How the objects are linked:
from | γ ζ θ χ δ
q632 | q924 q796 q999 q833 q545
q262 | q722 q211 q202 q234 q431
q40 | q366 q455 q662 q642 q713
q796 | q186 q790 q545 q606 q833
q832 | q202 q986 q176 q511 q336
q168 | q681 q632 q456 q545 q999
q336 | q832 q511 q652 q761 q722
q948 | q471 q589 q366 q53 q547
q456 | q937 q999 q922 q805 q25
q82 | q171 q58 q464 q734 q523
q431 | q262 q234 q832 q580 q986
q937 | q467 q168 q872 q999 q456
q234 | q211 q467 q986 q937 q580
q922 | q872 q25 q211 q565 q109
q652 | q176 q722 q58 q262 q334
q547 | q948 q53 q40 q717 q455
q204 | q586 q744 q969 q171 q571
q64 | q717 q987 q595 q586 q264
q25 | q456 q805 q109 q331 q565
q904 | q662 q471 q790 q948 q896
q571 | q204 q171 q322 q82 q670
q722 | q336 q761 q334 q211 q262
q642 | q455 q64 q471 q264 q595
q350 | q264 q204 q53 q571 q969
q107 | q831 q899 q924 q169 q186
q53 | q589 q969 q455 q322 q717
q189 | q464 q357 q204 q910 q744
q62 | q606 q40 q899 q713 q662
q831 | q545 q475 q331 q899 q107
q833 | q796 q606 q831 q62 q475
q171 | q744 q213 q670 q58 q82
q202 | q334 q431 q425 q986 q832
q987 | q322 q464 q264 q189 q586
q586 | q987 q189 q350 q744 q204
q589 | q595 q350 q547 q969 q53
q899 | q475 q662 q186 q904 q169
q176 | q425 q336 q213 q722 q652
q471 | q713 q595 q896 q589 q948
q467 | q109 q681 q580 q168 q937
q662 | q62 q713 q169 q471 q904
q357 | q523 q425 q744 q176 q910
q523 | q82 q734 q189 q425 q357
q969 | q350 q571 q717 q670 q322
q186 | q107 q169 q632 q790 q796
q331 | q805 q107 q681 q186 q924
q213 | q910 q652 q82 q334 q58
q580 | q234 q937 q511 q456 q872
q986 | q431 q580 q336 q872 q511
q606 | q790 q366 q475 q40 q62
q455 | q547 q717 q713 q64 q642
q681 | q565 q924 q937 q632 q168
q910 | q357 q176 q171 q652 q213
q761 | q511 q922 q262 q109 q211
q872 | q580 q456 q761 q25 q922
q322 | q969 q670 q64 q464 q987
q744 | q189 q910 q571 q213 q171
q896 | q904 q948 q606 q547 q366
q713 | q40 q642 q904 q595 q471
q924 | q331 q186 q168 q796 q632
q805 | q999 q831 q565 q107 q331
q334 | q652 q262 q734 q431 q202
q790 | q169 q896 q833 q366 q606
q425 | q734 q832 q910 q336 q176
q169 | q899 q904 q796 q896 q790
q58 | q213 q334 q523 q202 q734
q545 | q632 q833 q805 q475 q831
q511 | q986 q872 q722 q922 q761
q109 | q922 q565 q234 q681 q467
q595 | q642 q264 q948 q350 q589
q475 | q833 q62 q107 q662 q899
q670 | q571 q82 q987 q523 q464
q211 | q761 q109 q431 q467 q234
q366 | q896 q547 q62 q455 q40
q734 | q58 q202 q357 q832 q425
q565 | q25 q331 q467 q924 q681
q717 | q53 q322 q642 q987 q64
q464 | q670 q523 q586 q357 q189
q264 | q64 q586 q589 q204 q350
q999 | q168 q545 q25 q831 q805

The rows follow the links: the fewer symbols apart two objects are, the more alike their rows tend to be.

Each row is also shifted at random along 5 hidden directions that mean nothing.

Some objects, each with a row of numbers:
q586	[-24, -82, -58, -60, 43, 0, -12, -21, -42, 38, 25, -102, 57, -47, -35, -58, 11, -15, -56, 36, -41, 36, 12, -98, -50, 22, -7]
q987	[-11, -62, -36, -61, 34, -16, -25, -20, -12, 45, -14, -70, 74, -17, -10, -20, 15, -9, -45, 49, -51, 37, -13, -72, -57, 32, -15]
q109	[-33, 36, 21, 27, -53, 45, -21, 24, 61, 33, -5, 28, -18, 43, -37, 41, 83, 9, 18, -54, -32, -7, -44, -10, 32, -15, -30]
q547	[37, 7, 64, -2, -40, -59, 43, -21, -22, 11, 50, 0, 26, -67, 42, -47, 109, 7, -60, 33, 37, -33, 66, 81, -44, 13, -5]
q924	[21, 62, -1, 21, -65, -76, -27, -16, 77, -15, 47, -37, 20, 6, 5, -32, 72, 9, -48, -46, 24, -14, 65, 58, 20, 8, 28]
q632	[25, 59, 14, 32, -31, -76, -42, 34, 38, -50, -49, 34, -34, 94, 73, 23, -99, 25, 38, -12, 50, 24, -3, 80, 33, 27, 23]
q234	[-40, 13, 12, 62, -16, 63, 42, 41, 0, 20, 56, 17, -74, -12, -80, -4, 21, 0, 30, -24, -4, -9, -22, -45, 39, -37, -9]
q58	[-32, 8, 5, -8, 11, 60, 7, -63, -6, -22, 31, 22, 108, 6, 37, 12, 68, -18, -22, 2, -36, -19, -69, -31, 39, -29, -58]
q642	[45, -40, 69, 4, -2, 25, -5, 39, 45, 70, 22, 147, -64, 0, 53, -1, -23, 2, 34, 32, 49, 22, -32, 51, -50, -49, -29]
q336	[-8, 77, 36, 45, -6, -18, 54, -58, 30, -29, 36, 54, 16, -51, -75, 16, 70, -38, -33, 12, 24, -28, -10, -17, 12, -62, -22]
q899	[49, 60, 11, -18, 55, -46, 4, 34, 5, 6, 11, 11, -90, 10, -12, 17, -35, 19, 67, -46, 56, -31, 111, 85, 0, -16, 39]
q171	[-75, -18, -69, -10, 46, 0, 42, 8, -71, -20, 48, -68, 58, -55, 6, -67, 27, 4, -10, 47, 16, -40, 23, -46, 18, 38, 20]
q545	[30, -38, 5, 2, -67, 4, -32, -38, -20, -30, 78, -89, 24, 65, 58, -56, -35, 8, -61, -55, -48, 62, 2, -7, 40, 8, -13]
q744	[-74, -26, -33, -29, 28, 13, 10, 6, 8, 16, 46, 47, 34, -6, 23, -32, -1, -9, 6, 44, 9, 1, -40, -57, 3, 1, 6]
q211	[-40, 22, -45, 58, 6, 8, 55, 50, -5, -23, -69, -55, -14, -19, -46, 40, -11, 28, 33, 36, -63, -44, -18, -6, 52, 84, 49]
q176	[-7, 45, -41, 28, 55, 34, 11, -22, 30, -30, -47, 28, 31, -66, -46, 40, 13, -16, 27, 11, 13, -59, -12, -3, 20, -28, 7]
q62	[49, -14, 16, -80, -5, -7, -28, -21, 66, 40, -28, 68, -46, 38, 17, 56, -19, -1, 19, -44, -29, 7, 32, 45, -29, -7, 41]
q366	[38, -52, -16, -59, -24, -18, 2, -7, 16, 13, -60, 17, -43, -34, 19, 17, -38, 8, -9, 5, -15, -6, 49, 51, -45, 41, 77]
q189	[-74, 7, -25, -25, 36, -38, 24, 10, -14, 4, 34, 32, 39, -6, 15, -35, 19, -11, 6, 58, 44, -10, -12, -33, -9, 8, 6]
q833	[45, -46, -5, -41, 2, 40, -21, -20, 11, 26, 79, -54, -29, 37, 15, -25, -25, 9, -4, -74, -55, 24, 43, 0, 20, -12, 11]
q25	[-11, 49, 0, 43, -53, -9, -46, 36, 16, -15, -46, -14, -43, 14, -43, 11, 28, 4, 14, -65, 57, -6, 14, 11, 11, -16, -5]
q523	[-65, 8, -7, 4, 37, 30, 25, 7, -37, -13, 72, 57, 27, 1, 30, -37, 11, -13, 29, 22, 55, -19, -30, -32, 23, -39, -31]
q213	[-42, -21, -57, 15, 60, 79, 4, 11, -31, -24, -20, 13, 30, -27, 17, 6, -47, 1, 46, 14, 6, -30, -47, -37, 38, -9, -4]
q456	[-16, -4, -69, 28, -32, 40, -50, 51, 47, 19, -66, -61, -47, -36, -79, 16, 29, 15, 27, -66, -6, -24, 22, -11, 16, 19, 41]
q331	[14, 14, -25, 34, -46, -26, -56, 35, 70, -14, -20, 19, -59, 26, 1, -9, -62, 8, 17, -45, 46, 19, 16, 31, 15, -6, 45]

Complete each set of four: the symbols that take the first to the second take the third to the fourth, perhaps in another order.
Answer with the object's name.
[46, -61, 22, -5, -2, 19, 3, 21, 39, 65, 13, 51, -11, -50, 40, -16, 20, 12, -5, 37, 0, -6, 0, 48, -50, 8, 4]
: [-66, 52, -26, -13, 56, -79, 31, 32, 14, 12, 26, 55, 6, -36, -19, -35, 36, -13, 27, 60, 94, -40, 37, -6, -29, -5, 22]
:: [-30, -1, -31, 42, -21, 63, -40, 74, 14, 10, -88, -5, -70, 34, -40, 47, -44, 21, 68, -47, -11, 4, -44, -21, 31, 10, 8]
: q186

[-58, 18, -32, -51, 32, -74, 9, -2, 45, 29, -1, 21, 72, -13, 6, -8, 61, -6, -17, 69, 0, -18, 1, -22, -31, 40, 24]
: [-60, -11, -51, 7, 49, 36, 23, 10, -68, -41, -8, -24, 62, -13, 47, -13, -25, 9, 30, 42, 1, -35, -37, -28, 42, 27, 0]
:: [45, -15, 9, -79, -16, -37, -14, -29, 12, -2, -65, -10, -4, 32, 42, 50, -17, 12, -10, -14, -45, -1, 43, 58, -26, 50, 45]
: q948

[-19, 23, -10, 32, -60, 12, -34, 11, -4, -6, -4, -80, -2, -9, -54, -13, 82, 6, -25, -72, 6, -10, 25, -14, 21, -6, -19]
: [-44, 23, 5, 57, -13, 46, 27, 55, 8, 18, 4, 22, -72, 13, -58, 22, 9, 10, 50, -19, -7, -12, -37, -27, 45, -12, -5]
:: [-38, 62, 30, 49, -40, -6, 21, 25, -45, -25, -24, -51, 16, 44, -15, 28, 72, 19, 5, -20, -21, -22, -16, 4, 45, 29, -41]
: q511

[46, -20, 23, -27, 4, 32, -22, -9, -13, 12, 75, -22, -46, 62, 28, -21, -52, 10, 14, -67, -21, 39, 35, 12, 19, -28, -5]
: [38, -49, -46, -24, -18, 23, -45, 2, 75, 18, 9, -55, 1, 50, 48, 5, -57, 29, 3, -41, -93, 22, 10, 20, 36, 50, 55]
:: [-22, 62, 28, 50, -22, -23, 63, -29, 18, -40, -16, 39, 21, 5, -34, 46, 19, -10, -19, 44, -28, -13, -55, -10, 35, 6, -10]
: q336

[-29, 15, -42, 16, 51, 59, 7, -14, -11, -27, -16, 12, 59, -38, 8, 15, 11, -2, 29, 11, -3, -44, -32, -15, 34, -11, -11]
: [-50, -8, -19, -11, 24, 69, -5, -15, 41, 8, 13, 85, 72, 18, 48, 23, 23, -8, 25, 15, -26, -21, -85, -29, 35, -18, -27]
:: [35, -67, 19, 0, -25, 2, 34, 1, -89, -2, 48, -29, -56, -83, 5, -75, -15, -1, -38, 6, 52, 4, 72, 28, -46, -2, 28]
: q40

[48, -63, 51, 0, -10, 6, 10, -6, -55, 26, 22, -26, 36, -15, 69, -36, 23, 11, -40, 45, -16, 21, -9, 32, -41, 20, -49]
: [34, 13, 21, 3, 89, -39, -16, 61, -1, 53, -33, 38, -38, -29, -18, 3, -21, 1, 55, 49, 80, -1, 27, 22, -74, -27, -30]
:: [-37, -43, -24, 47, -14, 85, 36, 16, 36, 16, -3, 45, -57, 0, -62, 25, -65, -6, 21, 11, -75, 23, -86, -76, 41, -10, 19]
: q872

[27, -37, -37, 12, -21, 19, -56, 32, 72, 4, -10, 10, -64, 60, 42, 2, -128, 19, 34, -41, -16, 42, -13, 17, 33, 13, 53]
: [48, -25, -1, -79, -14, -17, -12, -27, 37, 32, -17, 16, -29, -7, -1, 32, 11, 0, -11, -40, -31, -6, 62, 44, -37, 16, 56]
:: [50, -14, -13, -75, 8, -8, -8, -36, -2, 12, 17, -84, 2, -2, 0, 7, 30, 10, -23, -55, -54, -15, 95, 35, -8, 30, 38]
: q455

[47, 60, 42, -20, 15, -39, -4, 5, 32, 15, 64, 18, -46, 49, 23, 5, 7, 8, 30, -54, 27, -10, 69, 72, 16, -26, 5]
: [48, -59, -18, -61, 15, 43, -13, -10, -17, 42, 57, -34, -89, -31, -44, -26, -33, -9, 9, -82, -7, 9, 95, -9, -25, -37, 46]
:: [-7, 4, -10, 28, -80, 8, -54, -10, 17, -7, 29, -54, -20, -7, -51, -40, 55, -13, -45, -86, 34, 19, 26, -21, 9, -34, -9]
: q924

[-40, 40, 41, 66, -22, 22, 46, 42, -50, -26, -10, 19, -42, 56, -11, 30, -23, 11, 38, 4, -9, 7, -63, -20, 52, 2, -36]
: [-25, -10, -21, 44, -31, 83, -22, 50, -21, 21, 28, -49, -84, -18, -91, -22, 22, 1, 24, -81, 17, -1, 5, -50, 21, -42, -16]
:: [-21, 33, 30, 54, -16, 7, 42, -34, -6, -42, -9, 47, -5, 10, -40, 30, -33, -24, -12, 34, -19, 19, -69, -42, 32, -24, -22]
: q211

[0, -5, -26, 24, 17, 60, 11, -54, -8, -38, -21, -7, 41, -46, -48, 25, -11, -27, -22, 6, -35, -8, -44, -50, 20, -27, -14]
: [-2, 16, -23, 59, 35, 31, 33, -15, -51, -60, -41, -6, -25, -59, -74, 15, -78, -22, 11, 17, 18, -7, -22, -46, 15, -34, 6]
:: [40, 11, -8, -12, -1, -27, -16, -1, 10, -17, 16, -62, 2, 57, 55, 0, -36, 29, 9, -35, -38, 4, 39, 54, 36, 39, 23]
: q833

[47, -7, 42, -60, -16, -12, 9, -44, -55, 11, 81, -26, -47, -5, -13, -33, 30, -16, -36, -68, 21, 10, 96, 18, -27, -45, 0]
: [50, -89, 10, -3, 37, 54, -14, 25, -24, 70, 21, -23, -6, -50, 11, -38, -10, 5, -7, 31, -14, 20, -3, -9, -57, -10, -35]
:: [-37, -1, -42, 56, -8, 32, 55, 18, -2, -10, -23, -60, -5, -30, -59, 17, 5, 12, 0, 23, -77, -27, -28, -36, 51, 59, 36]
: q999

[-28, 19, 30, 58, -23, 41, 60, -17, 7, 1, 66, 52, -46, -17, -80, -7, 5, -25, -8, 3, -10, 11, -49, -60, 33, -53, -19]
: [-8, -16, -31, 2, -85, 22, -80, -2, 62, -6, -89, -38, 27, 54, 2, 37, 9, 10, -28, -52, -65, 30, -50, -12, 19, 35, 2]
:: [-70, 12, -44, -1, 45, -1, 30, 17, -15, -10, 35, 21, 41, -30, 19, -28, 28, 1, 25, 42, 38, -45, -2, -15, 19, 10, 15]
: q336

[50, -4, 3, -35, 22, -16, -4, -7, -73, -24, 11, -92, -17, 48, 34, -1, -52, 21, 10, -44, -26, 7, 72, 36, 14, 24, 11]
: [15, 13, -1, 30, -60, -26, -51, 8, 25, -30, 16, -9, -43, 38, 11, -35, -49, 2, -9, -52, 45, 37, 12, 15, 19, -19, 16]
:: [16, -41, -26, -49, 60, -3, -36, 14, 82, 97, -6, 28, 9, -44, -48, 2, 36, -12, 5, 31, -10, 14, 4, -31, -77, -16, -4]
: q547

[47, -63, 22, -86, -24, 46, -22, -52, 11, 44, 63, -7, -33, 30, 2, -7, -2, -14, -29, -79, -58, 38, 39, -9, -16, -34, 8]
: [47, 23, 45, -29, 12, -22, -8, -3, -23, -11, 38, -10, -31, 82, 48, 13, -34, 9, 22, -49, -2, 23, 41, 49, 16, -14, -12]
:: [51, -7, -20, -33, 45, -17, 4, 14, -81, -27, -17, -100, -48, 10, 8, 0, -70, 21, 32, -39, -3, -10, 101, 42, 5, 28, 40]
: q796

[-77, -11, -43, -36, 26, -16, 7, 9, 33, 8, -9, 43, 73, 17, 49, 1, 15, 3, 12, 65, -15, -17, -47, -26, 8, 44, 20]
: [-69, 8, 2, -11, 31, 2, 9, 16, -26, -31, -18, 82, 55, 68, 89, 17, -46, 7, 43, 65, 22, 4, -86, -17, 25, 15, -22]
:: [-23, -9, -38, 18, -53, 45, -50, 27, 28, 9, -65, -63, -3, 19, -37, 32, 32, 21, 6, -55, -54, -4, -27, -25, 28, 34, 0]
: q25

[-40, 53, 32, 51, -30, 21, 30, 34, 12, 4, 4, 23, -23, 36, -32, 34, 51, 9, 27, -11, -21, -15, -38, -7, 46, 2, -28]
: [-27, -12, -33, 35, -32, 66, -24, 46, -10, 12, -18, -65, -47, -8, -70, -1, 24, 10, 17, -65, -15, -8, -2, -42, 30, -1, -3]
:: [40, -55, -10, -11, 71, 10, -21, 40, -27, 54, -32, -37, -5, -41, -5, -18, -32, 7, 21, 45, 5, 13, 10, -6, -66, 7, -24]
: q322

[41, -20, -17, -11, 9, 19, -29, 13, 38, 21, 60, -24, -55, 31, 15, -24, -49, 21, 25, -62, -16, 15, 49, 23, 32, -7, 35]
: [47, -32, 9, -55, 4, 34, -28, -18, 44, 39, 61, -3, -30, 59, 23, 3, -21, 7, 9, -73, -56, 29, 27, 11, 11, -16, 7]
:: [43, 30, 6, -16, 3, -29, -1, -15, 17, 5, 79, -66, -5, 18, 18, -26, 34, 19, -8, -53, -16, -17, 89, 49, 27, 10, 19]
: q899

